Below is a small trained network, with its code and all its weights. Each question gives an input and a class and asks what happens when units are switched off, that is, made to give their printed mean instead of their output.

import numpy as np


def w(rows, s, z=0):
    codes = np.array(rows[::2]) - 128.0
    scale = np.full(codes.shape[1], s)
    scale[-1] = z or s
    return codes * scale


def f(y):
    return np.maximum(y, 0)


def log_softmax(a):
    a = a - a.max(-1, keepdims=True)
    return a - np.log(np.exp(a).sum(-1, keepdims=True))


def net(x, mask):
    res = np.array(x, float).reshape(1, 4) / 4 @ E
    y = f(res @ A[0][:, :-1].T + A[0][:, -1])
    res = res + np.where(mask, y, B[0][:, -1]) @ B[0][:, :-1]
    return log_softmax(res[-1] @ U[:, :-1].T + U[:, -1])


A, B = {}, {}
E = w([
[135,131,81,193,85,127,123,155,195,142],'x0',
[79,80,57,95,137,70,126,138,103,202],'x1',
[91,248,101,115,109,143,166,149,101,116],'x2',
[148,161,136,106,153,72,194,127,208,175],'x3',
],0.016)
A[0] = w([
[118,143,50,200,41,152,86,204,190,163,14],'N1',
[116,70,75,77,87,77,92,134,82,228,31],'N2',
[31,120,56,113,138,105,113,140,122,132,29],'N3',
[97,159,193,35,230,132,126,80,23,153,3],'N4',
[69,124,79,76,117,93,112,183,124,184,46],'N5',
[44,92,101,173,90,212,2,182,26,85,1],'N6',
[24,251,82,108,88,155,176,135,89,130,6],'N7',
],0.008,0.0038)
B[0] = w([
[190,145,47,128,125,80,107,159,40,139,216],'N1',
[124,136,193,177,115,144,112,152,162,91,211],'N2',
[149,156,151,175,104,146,127,148,132,91,177],'N3',
[209,142,89,138,95,48,118,133,77,103,200],'N4',
[122,169,210,119,108,149,130,167,167,93,191],'N5',
[106,160,169,125,192,92,194,107,133,161,249],'N6',
[111,43,164,175,143,136,84,6,156,154,224],'N7',
],0.011,0.015)
U = w([
[175,139,79,120,94,62,93,139,69,131,97],'0',
[111,18,142,138,141,123,55,66,152,169,138],'1',
[137,191,180,136,96,189,119,154,147,58,132],'2',
[101,162,131,107,181,68,254,130,161,205,111],'3',
[86,115,113,101,105,122,145,128,123,125,254],'4',
[87,112,108,66,108,177,105,145,117,144,78],'5',
],0.013,0.0093)

Each question gives the input, the list of numbers given to net, and the class t.
The units are the neurons (one row each of A and B). Each row of codes is followed by its name. A weight is (code - 128) times the scale printed after its matrix; where a second scale follows, it is the last column's (A, B and U).
mask holds one flag per neuron, in row order. A switched-off neuron (its flag False) gives its mean, the last column of its row in B, instead of its output. The means were averaged over made-up inputs and are rounded, as every weight is.
A unit's drop is (log p(t) with every unit on - log p(t) with that unit switched off) / (log p(t) with every unit on - log p(t) with every unit switched off).
The circuit of an input: a set's keep is (log p(t) with only the set's units on - log p(t) with every unit switched off) / (log p(t) with every unit on - log p(t) with every unit switched off). Starting from all 7 units, units are removed one at a time, each time the one whose removal leaves the highest keep (on an exact tie, the one counted first), for as long as the keep stays at least 0.8.
units of the circuit, in order: the units of the circuit, biggest drop first
top k neurons: the k neurons with the biggest drops, biggest first
drop when u is switched off: that unit's drop, to one decimal
input [5,6,5,-4], class 2: units of the circuit, in order : [N5]
input [-6,7,-4,-8], class 3: top 2 neurons : [N6; N1]
input [4,2,-2,1], class 0: units of the circuit, in order : [N7; N6]
input [-2,-3,-3,-1], class 4: top 3 neurons : [N7; N2; N5]
input [-5,2,-5,4], class 0: top 3 neurons : [N7; N6; N4]
input [4,-5,5,4], class 1: top 2 neurons : [N7; N6]
input [-8,-5,7,6], class 0: top 2 neurons : [N4; N6]
input [-6,8,4,-7], class 2: units of the circuit, in order : [N2; N5]
input [5,-7,-7,-8], class 3: top 2 neurons : [N6; N7]
input [6,-5,-5,-8], class 3: top 2 neurons : [N6; N7]
input [2,1,0,2], class 4: top 4 neurons : [N6; N7; N4; N1]
input [1,-6,6,2], class 1: units of the circuit, in order : [N7; N5]
input [5,-3,6,2], class 1: top 2 neurons : [N7; N4]
input [0,-1,0,-7], class 3: units of the circuit, in order : [N6]
input [-7,8,1,-2], class 2: top 2 neurons : [N2; N5]
input [0,3,-1,2], class 4: top 3 neurons : [N6; N7; N3]
input [7,4,0,3], class 0: top 2 neurons : [N1; N6]
input [6,1,-3,-3], class 0: top 2 neurons : [N1; N7]
input [-2,6,-3,1], class 2: units of the circuit, in order : [N7; N2; N5]
input [-8,3,3,3], class 0: units of the circuit, in order : [N4]
input [5,-6,6,-5], class 1: drop when N7 is switched off : 0.6
input [5,6,-1,6], class 2: drop when N3 is switched off : 0.1
input [1,8,8,4], class 1: drop when N5 is switched off : 0.0
